Here is a tiny trained network, its code and every weight. The questions are about switching its units off for an input and a class, where a switched-off unit gives its printed mean instead of its output.

import numpy as np


def w(rows, s, z=0):
    codes = np.array(rows[::2]) - 128.0
    scale = np.full(codes.shape[1], s)
    scale[-1] = z or s
    return codes * scale


def norm(h):
    return h / np.sqrt((h * h).mean(-1, keepdims=True) + 1e-5)


def f(y):
    return np.maximum(y, 0)


def log_softmax(a):
    a = a - a.max(-1, keepdims=True)
    return a - np.log(np.exp(a).sum(-1, keepdims=True))


def net(x, mask):
    res = np.array(x, float).reshape(1, 4) / 4 @ E
    u = 0
    for l in range(2):
        y = f(norm(res) @ A[l][:, :-1].T + A[l][:, -1])
        res = res + np.where(mask[u : u + 10], y, B[l][:, -1]) @ B[l][:, :-1]
        u += 10
    return log_softmax(norm(res)[-1] @ U[:, :-1].T + U[:, -1])


A, B = {}, {}
E = w([
[172,152,183,95,180,119,88],'x0',
[164,14,98,96,118,176,154],'x1',
[29,42,170,73,138,3,108],'x2',
[150,169,131,41,22,146,162],'x3',
],0.0053)
A[0] = w([
[114,73,152,191,194,96,31,114],'L0N0',
[66,157,192,41,108,208,190,184],'L0N1',
[136,139,178,2,77,100,187,43],'L0N2',
[36,224,115,160,121,88,162,91],'L0N3',
[44,236,168,130,131,117,64,35],'L0N4',
[143,81,201,188,90,33,135,2],'L0N5',
[247,144,211,20,201,77,26,48],'L0N6',
[23,116,11,189,57,98,182,97],'L0N7',
[141,188,83,29,144,94,166,30],'L0N8',
[134,35,122,70,147,125,146,130],'L0N9',
],0.0082,0.0045)
B[0] = w([
[54,117,36,162,89,148,86,247],'L0N0',
[127,102,120,187,182,101,87,238],'L0N1',
[35,163,45,160,126,144,112,217],'L0N2',
[207,28,132,48,205,85,139,223],'L0N3',
[204,70,137,97,204,31,88,205],'L0N4',
[82,254,203,116,65,104,135,162],'L0N5',
[119,36,233,86,10,190,114,234],'L0N6',
[126,77,252,63,60,206,55,253],'L0N7',
[118,99,7,115,67,144,113,156],'L0N8',
[226,142,123,148,173,82,199,232],'L0N9',
],0.0075,0.0053)
A[1] = w([
[68,125,119,173,165,155,117,27],'L1N0',
[119,98,98,63,149,187,171,115],'L1N1',
[109,185,83,61,87,115,139,123],'L1N2',
[144,111,77,93,103,138,85,138],'L1N3',
[117,131,158,116,156,2,154,118],'L1N4',
[191,80,102,143,134,134,203,60],'L1N5',
[165,166,153,160,170,237,140,62],'L1N6',
[62,131,163,115,148,99,179,2],'L1N7',
[74,120,153,103,76,48,136,116],'L1N8',
[70,82,143,123,122,144,199,140],'L1N9',
],0.012,0.004)
B[1] = w([
[37,53,50,156,166,160,144,157],'L1N0',
[66,75,161,166,175,76,58,193],'L1N1',
[84,23,20,210,177,130,77,154],'L1N2',
[55,92,125,175,209,131,157,244],'L1N3',
[201,148,103,118,151,145,163,230],'L1N4',
[232,162,154,88,229,59,172,198],'L1N5',
[84,201,119,84,42,89,146,229],'L1N6',
[192,213,151,127,1,117,168,145],'L1N7',
[135,209,91,161,114,193,195,253],'L1N8',
[199,203,142,79,138,108,49,208],'L1N9',
],0.0088,0.0057)
U = w([
[228,81,107,89,217,26,123,188],'0',
[32,66,3,205,171,133,77,156],'1',
[166,221,84,93,74,116,191,165],'2',
[91,42,206,62,69,146,40,152],'3',
[97,88,125,112,174,168,149,147],'4',
[128,82,193,230,155,168,220,1],'5',
],0.012,0.0076)

Each question gives the input, the list of numbers given to net, and the class t.
The units are the neurons (one row each of A and B). Each row of codes is followed by its name. A weight is (code - 128) times the scale printed after its matrix; where a second scale follows, it is the last column's (A, B and U).
mask holds one flag per neuron, layer by layer. A switched-off neuron (its flag False) gives its mean, the last column of its row in B, instead of its output. The means were averaged over made-up inputs and are rounded, as every weight is.
A unit's drop is (log p(t) with every unit on - log p(t) with that unit switched off) / (log p(t) with every unit on - log p(t) with every unit switched off).
The circuit of an input: a set's keep is (log p(t) with only the set's units on - log p(t) with every unit switched off) / (log p(t) with every unit on - log p(t) with every unit switched off). Starting from the 12 units with the biggest drops (on a tie, the unit counted first), units are removed one at a time, each time the one whose removal leaves the highest keep (on an exact tie, the one counted first), for as long as the keep stays at least 0.8.
circuit, biggest first: the units of the circuit, biggest drop first
most important unit: the unit with the biggest drop
k most important neurons: the k neurons with the biggest drops, biggest first
k most important neurons of layer l: the k neurons of layer l with the biggest drops, biggest first
input [4,-3,-1,-8], class 1: most important unit -> L0N0
input [-5,3,8,-7], class 2: circuit, biggest first -> (L0N5; L1N8; L0N1; L1N7)
input [-7,-8,0,-4], class 0: 3 most important neurons -> (L0N3; L0N4; L0N6)
input [-5,7,8,-2], class 2: 2 most important neurons -> (L0N5; L0N3)
input [-6,-6,8,-7], class 2: 3 most important neurons of layer 0 -> (L0N5; L0N1; L0N2)
input [8,6,8,7], class 2: circuit, biggest first -> (L1N8; L0N2)
input [-1,-8,-8,3], class 0: circuit, biggest first -> (L0N3; L1N8)
input [5,-6,1,7], class 1: 3 most important neurons of layer 0 -> (L0N8; L0N2; L0N9)
input [-1,-7,0,8], class 1: 2 most important neurons -> (L0N2; L0N8)
input [-5,-5,-2,2], class 0: 3 most important neurons of layer 0 -> (L0N3; L0N4; L0N6)
input [-7,8,-8,7], class 0: circuit, biggest first -> (L1N5; L1N1)
input [-2,4,-4,1], class 0: 4 most important neurons of layer 0 -> (L0N5; L0N7; L0N0; L0N2)
input [-6,8,6,3], class 0: 2 most important neurons -> (L0N9; L0N6)
input [5,4,-1,5], class 1: most important neuron -> (L0N2)
input [-8,-8,-1,-6], class 0: 2 most important neurons -> (L0N3; L0N4)
input [8,7,-3,7], class 3: 4 most important neurons of layer 0 -> (L0N6; L0N0; L0N3; L0N4)
input [-6,6,5,4], class 0: 3 most important neurons -> (L0N9; L0N6; L0N0)
input [-3,4,6,-5], class 2: 3 most important neurons -> (L0N5; L0N9; L0N1)
input [4,1,-3,-5], class 1: 2 most important neurons -> (L0N0; L0N7)
input [8,3,-5,-3], class 3: circuit, biggest first -> (L0N6)
input [8,5,8,5], class 2: 4 most important neurons of layer 0 -> (L0N7; L0N9; L0N2; L0N3)
input [-2,4,6,-5], class 2: 3 most important neurons of layer 0 -> (L0N5; L0N9; L0N1)
input [-1,3,-8,-1], class 2: 3 most important neurons of layer 0 -> (L0N3; L0N4; L0N9)
